In the rows, zero is written as 128.
Here are made-up elements, facts about them, and rows of numbers that follow some of those facts. Name the element behind each unnamed row.

Some rows with their names:
[156  82 155 128  51 143 109 133 134 110 152 159 163 111 138 172 123 132
 100 123 168 162 106 150  91  83  73 103 150 112 138 108]: lifi
[183 135 161 129  73 159 160 120 163 124 151 160 150 139  85 142 130 119
 116 123  85 146  86 117 109 148  92  96 173 120 109 102]: kabos
[123 117 117 125  51 144 131 112 139 127 172 174 146 120 156 181  98 125
 123 127 145 149 125 168  69  83  86 100 101 154 133 140]: pevulu
[112 125  93  89 139 149 139 115 125 151 121 152 149 186 144 176 124 134
 136 144  91 159 123 167  90 108  74 157 108 150 150 129]: rinu
[107 133  86  81 238 134 104 131 121 128  81  98 104 202 160 153 137 138
 172 129  63 129 138 145 149 126 115 177 125  89 158 101]: bregis
[149 119 133 131 112 132 102 143 131 116 121 147 139 128 127 116 115 148
  99 119 158 138 131 160 115 103  94  93 117 127 174  94]: stostum
[158 189 155 195 108  71 198 133 204 175 146 176 101 123 127  85 110 119
 124  97 118  92 146  60  54 214 187  95 138 162 190 157]: stedul
[159 147 146 182 147  65 132 163 142 141 103 110  49 108 141  90 103 141
 119 106 159  76 100  60 152 160 211  58 108 115 157  94]: mobal
[149 101 128 102 141 123 108 145 118 146 121 145 147 122 126 113 114 151
  87 116 177 131 136 164 109 132 124  97 124 139 152 105]: limor
[122 149  84  86 249 134 131 125 117 122  62 137 130 213 118 129 139 161
 142 142  91 132 133 142 124 114  81 160 133 138 169 115]: dremok
[101 117  89  78 237 125 101 126 120 146  61 117 109 204 163 154 143 144
 151 129  83 123 120 129 145 130 111 176 113 109 144 101]: grebror
[141  79 145 104 133  97  93 140 113 122 125 124 111 123 167 164 120 140
 103 121 177 118  92 120 118 119 128 113 129 106 117  96]: nafun
[137 141 115 126  82 127 179 123 155 160 156 177 161 125 123 156 116 120
 141 133 119 151 112 133  66 121 119 115 129 164 139 150]: traplidol
[153 143 179 137  96 134 160 123 160 157 111 172 162 133 138 129 145 114
  93 120 138 137 165 119  69 143 128 136 187 130 149 126]: buple
[107 127 116 109 154 116  98 123 129 105 118 139 103 114 175 150 109 140
 142 126 160 104 122 115 119  98 137 111 111 123 125 115]: plustak
[115 137 124  60 227 149  87 114 107 135  54 106 111 203 139 141 132 134
 124 144  69 109 100 135 165 150 105 163 132 116 100  59]: poklo
[153 118 131 115 131 126 110 141 117 115 123 148 137 124 133 118 116 153
  93 124 166 132 134 161 109 105 106  91 126 131 160 100]: zetom
[148 115 156 110  53 184 108 109 131 113 143 164 152 112 122 157 103 128
  99 122 143 135 114 162 108  95  89  83 137 127  80  97]: nidam

There are 5 kinds of fact about the elements: Σ, Π, γ, τ, χ.
baskipel (Σ a) (Π pleri) (τ 221) (χ 220)
betri (Σ a) (Π nidam) (τ 311) (χ 975)
betrobras (Σ c) (Π vubrim) (τ 44) (χ 209)
brase (Σ a) (Π pleri) (τ 221) (χ 227)
braskon (Σ a) (Π pleri) (τ 44) (χ 607)
bregis (Σ a) (Π pleri) (γ sidrur,flotros) (τ 221) (χ 354)
bribribras (Σ c) (Π vubrim) (τ 221) (χ 26)
brigrik (γ fledim) (τ 221)
brilidek (Σ b) (Π lifi) (τ 221)
brivol (Σ c) (Π lifi) (τ 44) (χ 975)
bropen (Σ b) (Π dativek) (τ 44) (χ 220)
buple (Σ c) (Π plotroflor) (τ 44) (χ 227)
dabrin (Π rotrapar) (τ 781)
dafiba (Σ d) (Π pevulu) (τ 221) (χ 220)
darun (Σ a) (Π lifi) (τ 44) (χ 607)
dativek (Π vubrim) (τ 781)
dredralik (Π reresi) (τ 221)
dremok (Σ b) (Π pleri) (τ 221) (χ 975)
dutal (Σ b) (Π pevulu) (τ 221) (χ 26)
figum (Σ a) (Π pevulu) (γ rukle,suvo) (τ 221) (χ 231)
fimo (Σ a) (Π skabu) (τ 221) (χ 227)
fiskodral (Σ b) (Π plotroflor) (γ nafun) (τ 311) (χ 190)
fledim (Σ a) (Π pleri) (τ 221) (χ 209)
flera (Σ a) (Π karir) (τ 781)
floka (Σ d) (Π skabu) (γ poklo) (τ 221) (χ 975)
flotros (Σ a) (Π rotrapar) (τ 44) (χ 26)
fluma (Σ a) (Π rotrapar) (τ 781) (χ 231)
gaflon (Σ c) (Π rinu) (τ 221) (χ 231)
gedrul (Σ a) (Π dabrin) (τ 311) (χ 220)
gefle (Σ d) (Π katres) (γ limor) (τ 221) (χ 975)
getrurin (Σ d) (Π lifi) (τ 781) (χ 231)
gikli (Σ a) (Π riflun) (γ stamak) (τ 781) (χ 354)
grapas (Σ a) (Π dativek) (γ sokam) (τ 221) (χ 975)
grebror (Σ a) (Π pleri) (τ 221)
gredas (Σ a) (Π dredralik) (τ 221) (χ 937)
greklobe (Σ d) (Π katres) (γ rukle) (τ 311) (χ 607)
gridro (Σ c) (Π pevulu) (γ sidrur,stabir,reresi,darun,stesidrol) (τ 221) (χ 444)
gronu (Σ c) (Π skigin) (τ 221) (χ 227)
grorul (Σ d) (Π plotroflor) (τ 44)
grotul (Σ a) (Π poflo) (γ gredas,plipir,stabir) (τ 44) (χ 209)
grumos (Σ c) (Π rotrapar) (τ 44) (χ 227)
guvun (Σ d) (Π pleri) (τ 781)
guzuk (Σ a) (Π vubrim) (τ 311) (χ 444)
kaba (Σ a) (Π reresi) (γ gredas,baskipel) (τ 311) (χ 937)
kabos (Σ d) (Π reresi) (γ miron,fimo,troflu) (τ 311) (χ 190)
karir (Π lasi) (τ 311)
katres (Π skabu) (τ 311)
kekledok (Σ a) (Π katres) (τ 311)
kezatrak (Σ a) (Π skabu) (τ 221) (χ 231)
klebi (Σ a) (Π skigin) (τ 221) (χ 26)
klobufle (Σ a) (Π reresi) (τ 221) (χ 444)
kozen (Σ a) (Π poflo) (τ 44) (χ 975)
ladrum (Σ a) (Π rutom) (γ solugrur,dredralik) (τ 781) (χ 607)
lasi (γ fluma,truvur) (τ 221)
lasik (Σ c) (Π rinu) (τ 44)
lifi (Π brigrik) (γ dafiba,natre) (τ 44)
limor (Σ b) (Π plotroflor) (τ 44) (χ 209)
listigan (Σ b) (Π reresi) (τ 311) (χ 607)
lodridre (Π reresi) (τ 44)
loflimar (Σ b) (Π reskigrok) (γ skotar,zostil) (τ 781) (χ 607)
lokim (Π skabu) (τ 44)
loplal (Σ b) (Π plotroflor) (τ 44)
meli (Σ a) (Π zostil) (γ plotroflor,stugan) (τ 221) (χ 444)
meste (Σ b) (Π poflo) (τ 44) (χ 227)
miron (Σ c) (Π plefo) (τ 221)
mobal (Σ a) (Π katres) (τ 44) (χ 190)
moklol (Σ b) (Π lasi) (τ 44) (χ 227)
molo (Σ a) (Π pleri) (γ plefo) (τ 221) (χ 937)
moplis (Σ b) (Π katres) (τ 781)
moti (Σ a) (Π lifi) (γ fimo,stesidrol) (τ 44) (χ 444)
nafun (Σ a) (Π lodridre) (τ 44) (χ 220)
natre (Σ b) (Π katres) (τ 311) (χ 209)
nazo (Σ a) (Π lokim) (γ guvun,kezatrak,trestol,braskon) (τ 311) (χ 231)
nidam (Π brigrik) (τ 311)
nugrir (Σ d) (Π skigin) (τ 221) (χ 444)
pevulu (Π zostil) (γ ragil) (τ 781)
plefo (τ 311)
pleri (Π poflo) (τ 221)
plipir (Σ b) (Π plefo) (τ 311) (χ 26)
plotroflor (τ 44)
plurek (Σ a) (Π karir) (τ 781) (χ 190)
plustak (Σ a) (Π reskigrok) (τ 221) (χ 937)
poflo (τ 221)
poklo (Σ a) (Π pleri) (τ 311) (χ 26)
ragil (Σ a) (Π brigrik) (τ 311) (χ 231)
regram (Σ b) (Π rotrapar) (γ solugrur,stadruk) (τ 44) (χ 220)
reklozis (Σ c) (Π poflo) (τ 44)
reresi (τ 221)
reskigrok (τ 44)
riflun (Π vubrim) (τ 44)
rinu (Π poflo) (γ riflun) (τ 781)
roris (Σ a) (Π reresi) (τ 311) (χ 227)
rotrapar (τ 221)
rukle (Σ a) (Π skabu) (τ 781)
rutom (Π skabu) (τ 221)
sagir (Σ d) (Π plotroflor) (τ 311) (χ 975)
sedrar (Σ a) (Π rinu) (γ truvur) (τ 781)
sidrur (Σ a) (Π poflo) (τ 44) (χ 231)
skabu (γ stugan) (τ 221)
skeflos (Σ b) (Π rinu) (γ miron,dafiba,nafun) (τ 311) (χ 444)
skigin (Π rotrapar) (τ 781)
skoplo (Σ a) (Π vubrim) (τ 221) (χ 937)
skotar (Σ a) (Π skigin) (τ 781) (χ 975)
skuder (Σ d) (Π katres) (τ 44)
skurel (Σ b) (Π riflun) (γ betri,natre) (τ 781)
sokam (Σ c) (Π stadruk) (τ 221) (χ 354)
solugrur (Σ a) (Π skabu) (τ 781) (χ 444)
stabir (Σ a) (Π skabu) (τ 311) (χ 937)
stadruk (Π poflo) (τ 221)
stamak (Σ c) (Π pevulu) (τ 44) (χ 975)
stedul (Σ c) (Π katres) (γ tribri,dutal) (τ 781)
stesidrol (Σ a) (Π lifi) (τ 44) (χ 227)
stostum (Σ b) (Π vubrim) (γ trebredrom,betrobras,zofe) (τ 44) (χ 227)
studutruk (Σ a) (Π vubrim) (τ 44) (χ 607)
stugan (Σ b) (Π zostil) (τ 311) (χ 209)
suskoflis (Σ a) (Π riflun) (τ 221) (χ 231)
suvo (Σ c) (Π reresi) (τ 311) (χ 975)
tifli (Σ d) (Π katres) (τ 221)
traplidol (Σ d) (Π pevulu) (τ 781)
trebredrom (Σ c) (Π rinu) (τ 221)
trestol (Σ b) (Π skabu) (τ 221) (χ 354)
tribri (Σ c) (Π lasi) (τ 221)
troflu (Σ a) (Π katres) (τ 221) (χ 354)
trugra (Σ a) (Π skigin) (τ 311) (χ 607)
trupa (Σ c) (Π pevulu) (τ 221) (χ 354)
truvur (Σ d) (Π nidam) (τ 311) (χ 231)
tugru (Σ a) (Π reresi) (τ 311)
tuskidrik (Σ b) (Π brigrik) (τ 221) (χ 190)
vafu (Σ c) (Π dabrin) (τ 311) (χ 607)
veful (Σ a) (Π plotroflor) (γ miron,vafu,rotrapar) (τ 311) (χ 354)
viga (Σ a) (Π pleri) (τ 221) (χ 231)
voskanol (Σ b) (Π vubrim) (τ 221)
vubrim (τ 221)
zeflu (Σ c) (Π plefo) (γ plustak,kozen,reskigrok) (τ 44) (χ 209)
zetom (Σ b) (Π vubrim) (τ 44) (χ 231)
zofe (Σ c) (Π pevulu) (τ 221) (χ 209)
zostil (τ 44)
zugom (Σ a) (Π skigin) (τ 221) (χ 231)
zuske (Σ a) (Π vubrim) (τ 44) (χ 220)

Rows to name:
No name comes twice in this set of rows, the named rows included.
[186 139 143 134 163  95 114 149 151 147 145 133 100  95  84  53  81 166
  79  84 160  61  91  82 127 227 171  32 135 151 140  95] | natre
[152 117 176 120  87 138 153 118 158 177 122 177 179 130 142 133 145 113
  78 115 161 138 166 137  61 153 135 138 175 131 128 123] | betrobras
[138 148 131 104 188 139 178 102 160 183  75 175 170 213 136 146 162 121
 126 131  84 141 166 121  72 158 105 178 177 135 136 136] | trebredrom
[152 114 138  87 128 160  87 124 124 140 133 152 139 125 112 105  90 151
  77 109 154 112 124 162 119 153 114  74 122 144 104  92] | stugan
[117 153  80  81 199 133 197 121 134 192  87 157 174 207 112 148 151 126
 147 155  54 154 114 135  89 153 108 190 144 169 139 138] | guvun
[124 140 119 142 164  89 113 144 145 135 119 130  83  97 160 112  98 148
 140 109 172  81 115  82 128 143 185  76 106 124 136 117] | kezatrak
[143 118 105 122 114 115 116 122 135 111 162 156 116 146 137 157  88 155
 120 117 143 129 110 152  80 121  80  96  95 152 176 134] | skurel
[148 125 119 131 176  81 118 150 138 115 148 113  71 100 165 125  96 142
 144 101 167  84 103  84 121 155 185  80 127 107 141 124] | fimo
[173 120 145 117 121 144 101 121 130  96 129 144 109 158  99 131  94 157
  92 111 127 120  98 135 124 137  81  69 135 130 130  85] | fiskodral
[143 119 145 115 120 143  78 131 136  97 127 108  92 126 148 151  92 143
 118 105 116  98  78 123 134 144  96  99 143  92 120  73] | veful

The same elements again, as new rows of numbers:
Named rows:
[101 104 150 191 161 140 161  98 103 112  97 112 139 129]: lifi
[145 104  90 192 119 144 157 156 137 129 136 178  81 103]: greklobe
[157 105  96 182 112 131 196 154 119  91  98 138 103 112]: skuder
[122  84 132 155  84  85 160 101 110  97 100 159  66 146]: nafun
[125  69 102 178 116 149 182 155 127 109 117 156  81 122]: truvur
[122  98 112 134 109 139 156 145  81 111 101 139  96 126]: stamak
[129  43 101 176 112 160 186 146  94  92 140 146 101 154]: guvun
[102  88 106 162 103  89 172 117 122 120 162 171  80 144]: roris
[ 95  85  88 140 122 136 166 149  95 126 116 149  86 122]: suvo
[121  84 130 141  71 105 152 116 137 115 161 130  87 130]: plustak
[150  63  76 199 136 136 131 111  97 127 135 162  96 145]: skeflos
[101  89 117 156  95 101 176 124 121  94 159 165  81 140]: fluma
[114 118 114 167  99 101 147 119 129 115 183 182  82 130]: ladrum
[ 99  97 106 153  96  85 202 133 131  85 138 156  79 129]: rukle
[164  77 107 178  96 144 161 133 126 130 113 124 101 121]: nugrir
[120 103 135 154  86 109 145 110 119  99 170 167  82 135]: studutruk
[105  89 102 166 100  86 169 117 123 119 153 171  74 141]: guzuk
[ 98  90 153 170 140 145 176 104 128 135  97  84 138 119]: vubrim

Name these rows:
No name comes twice in this set of rows, the named rows included.
[101  92 112 161 100 102 148 113 128 116 178 178  68 132] | trugra
[135  86  86 177 121 130 174 155 140 104  98 163  69 101] | natre
[164  64 107 172  94 128 155 126 123 126  65 123  85 119] | dafiba
[132  84 112 169 105  99 124  81  93  92 178 151  96 156] | grotul
[ 95 113 160 181 148 139 188 119 119 112  75 115 129 113] | lokim
[158  82 118 186 101 142 176 136 101 124  86 156  94 136] | bropen
[105  87  98 152 109  76 149 110 142  86 124 168  52 113] | stabir
[146  97  87 188 117 129 201 157 123 100 104 156  96 110] | moplis
[126  96 132 162  79  86 170 108 106 114 125 160  86 152] | zuske
[127  91 130 151  97  99 121  94 125  77 138 162  66 124] | darun
[105  78 105 164 105 101 176 109  95 100 189 155 104 164] | sedrar
[155  99  71 154 127 114 106 102  92 133 108 111 108 120] | gridro
[160  96  88 179 104 124 193 146 139 115 101 113 109 102] | tifli

